Below is a small trained network, with its code and all its weights. Each question gives an input and a target symbol and asks what happens when units are switched off, that is, made to give their printed mean instead of their output.

import numpy as np


def w(rows, s, z=0):
    codes = np.array(rows[::2]) - 128.0
    scale = np.full(codes.shape[1], s)
    scale[-1] = z or s
    return codes * scale


def f(y):
    return np.maximum(y, 0)


def softmax(a):
    e = np.exp(a - a.max(-1, keepdims=True))
    return e / e.sum(-1, keepdims=True)


def log_softmax(a):
    a = a - a.max(-1, keepdims=True)
    return a - np.log(np.exp(a).sum(-1, keepdims=True))


def net(x, mask):
    ids = ['Λαβεζξτψ'.index(c) for c in x.split()]
    T = len(ids)
    res = E[ids] + P[:T]
    r = res
    for j in range(2):
        rows = slice(2 * j, 2 * j + 2)
        q, k, v = (r @ M[0][rows].T for M in (Q, K, V))
        z = softmax(np.where(np.tri(T) > 0, q @ k.T / 2**0.5, -1e9)) @ v
        o = O[0][rows]
        res = res + np.where(mask[j], z, o[:, -1]) @ o[:, :-1]
    y = f(res @ A[0][:, :-1].T + A[0][:, -1])
    res = res + np.where(mask[2:26], y, B[0][:, -1]) @ B[0][:, :-1]
    return log_softmax(res[-1] @ U[:, :-1].T + U[:, -1])


Q, K, V, O, A, B = {}, {}, {}, {}, {}, {}
E = w([
[49,150,109],'Λ',
[94,135,139],'α',
[23,159,83],'β',
[109,254,126],'ε',
[149,70,63],'ζ',
[54,150,110],'ξ',
[232,107,154],'τ',
[55,156,121],'ψ',
],0.016)
P = w([
[254,231,26],'0',
[90,140,128],'1',
[88,118,131],'2',
[100,121,142],'3',
[101,117,148],'4',
[96,112,145],'5',
[98,113,152],'6',
[94,107,156],'7',
[96,110,156],'8',
[94,114,162],'9',
[87,112,149],'10',
[91,111,151],'11',
],0.0089)
Q[0] = w([
[252,208,76],'head 0',
[60,144,126],'head 0',
[145,149,205],'head 1',
[90,151,82],'head 1',
],0.013)
K[0] = w([
[81,52,247],'head 0',
[194,143,92],'head 0',
[202,110,191],'head 1',
[101,193,85],'head 1',
],0.013)
V[0] = w([
[6,187,70],'head 0',
[156,113,90],'head 0',
[95,174,89],'head 1',
[118,158,185],'head 1',
],0.012)
O[0] = w([
[127,156,8,247],'head 0',
[99,113,131,155],'head 0',
[113,112,178,201],'head 1',
[135,145,142,123],'head 1',
],0.013,0.011)
A[0] = w([
[112,62,146,209],'neuron 0',
[99,28,144,82],'neuron 1',
[122,70,126,164],'neuron 2',
[216,79,136,172],'neuron 3',
[99,117,148,172],'neuron 4',
[174,106,105,102],'neuron 5',
[145,133,111,185],'neuron 6',
[232,142,109,194],'neuron 7',
[142,172,110,59],'neuron 8',
[185,162,119,98],'neuron 9',
[178,110,128,130],'neuron 10',
[88,139,149,171],'neuron 11',
[143,106,169,27],'neuron 12',
[155,122,162,74],'neuron 13',
[137,77,169,25],'neuron 14',
[174,115,121,242],'neuron 15',
[114,199,181,113],'neuron 16',
[171,126,201,1],'neuron 17',
[87,70,139,198],'neuron 18',
[167,135,118,137],'neuron 19',
[148,99,77,33],'neuron 20',
[93,98,104,134],'neuron 21',
[81,6,230,83],'neuron 22',
[159,154,153,86],'neuron 23',
],0.014,0.0083)
B[0] = w([
[160,100,174,195],'neuron 0',
[135,137,53,169],'neuron 1',
[128,114,164,163],'neuron 2',
[164,98,8,168],'neuron 3',
[137,148,171,188],'neuron 4',
[181,151,131,162],'neuron 5',
[120,136,126,220],'neuron 6',
[138,148,183,210],'neuron 7',
[122,94,130,178],'neuron 8',
[124,162,119,161],'neuron 9',
[154,115,49,148],'neuron 10',
[187,135,157,218],'neuron 11',
[132,200,153,143],'neuron 12',
[95,159,162,140],'neuron 13',
[132,195,124,149],'neuron 14',
[120,167,210,191],'neuron 15',
[130,50,39,175],'neuron 16',
[106,163,146,153],'neuron 17',
[152,161,189,227],'neuron 18',
[162,155,164,158],'neuron 19',
[173,55,151,208],'neuron 20',
[143,107,148,254],'neuron 21',
[155,117,51,243],'neuron 22',
[119,72,129,134],'neuron 23',
],0.011,0.0083)
U = w([
[120,146,107,132],'Λ',
[129,170,221,174],'α',
[134,60,25,50],'β',
[112,160,142,181],'ε',
[166,11,130,190],'ζ',
[119,150,115,145],'ξ',
[183,153,104,2],'τ',
[114,181,111,145],'ψ',
],0.012,0.0061)

Each question gives the input, a string of symbols that net reads in full, and the target symbol t.
The units are the heads (2 rows each of Q, K, V and O) and the neurons (one row each of A and B). Each row of codes is followed by its name. A weight is (code - 128) times the scale printed after its matrix; where a second scale follows, it is the last column's (O, A, B and U).
mask holds one flag per unit, heads first, then neurons. A switched-off unit (its flag False) gives its mean, the last column of its rows in O or B, instead of its output. The means were averaged over made-up inputs and are rounded, as every weight is.
A unit's drop is (log p(t) with every unit on - log p(t) with that unit switched off) / (log p(t) with every unit on - log p(t) with every unit switched off).
The circuit of an input: a set's keep is (log p(t) with only the set's units on - log p(t) with every unit switched off) / (log p(t) with every unit on - log p(t) with every unit switched off). Starting from the 12 units with the biggest drops (on a tie, the unit counted first), units are removed one at a time, each time the one whose removal leaves the highest keep (on an exact tie, the one counted first), for as long as the keep stays at least 0.8.
circuit, biggest first: the units of the circuit, biggest drop first
most important unit: the unit with the biggest drop
k most important neurons: the k neurons with the biggest drops, biggest first
drop when u is switched off: that unit's drop, to one decimal
input α ξ β τ β τ β Λ, target α: circuit, biggest first	head 0; neuron 18
input α ε ξ β α β, target α: circuit, biggest first	head 0; neuron 22; neuron 18
input α Λ α ε α, target α: most important neuron	neuron 22
input ζ α α α β, target ζ: 3 most important neurons	neuron 22; neuron 16; neuron 0
input τ ζ β α, target τ: 2 most important neurons	neuron 22; neuron 14
input τ β β Λ, target τ: 3 most important neurons	neuron 22; neuron 16; neuron 1
input τ ζ β τ ψ τ ξ, target τ: 3 most important neurons	neuron 22; neuron 16; neuron 1
input ζ α ζ ψ β τ Λ α τ, target τ: 2 most important neurons	neuron 3; neuron 7
input ζ τ α τ ε, target ζ: 2 most important neurons	neuron 16; neuron 23
input τ β α α ψ α τ β α, target τ: 4 most important neurons	neuron 22; neuron 14; neuron 16; neuron 1
input α ψ β β β ξ Λ α, target α: drop when neuron 18 is switched off	0.1
input ζ β ξ ζ ζ β ψ, target ζ: drop when head 1 is switched off	0.0
input ζ α τ ζ Λ ψ β β α, target ζ: drop when neuron 16 is switched off	0.2
input α α Λ, target α: most important unit	head 0
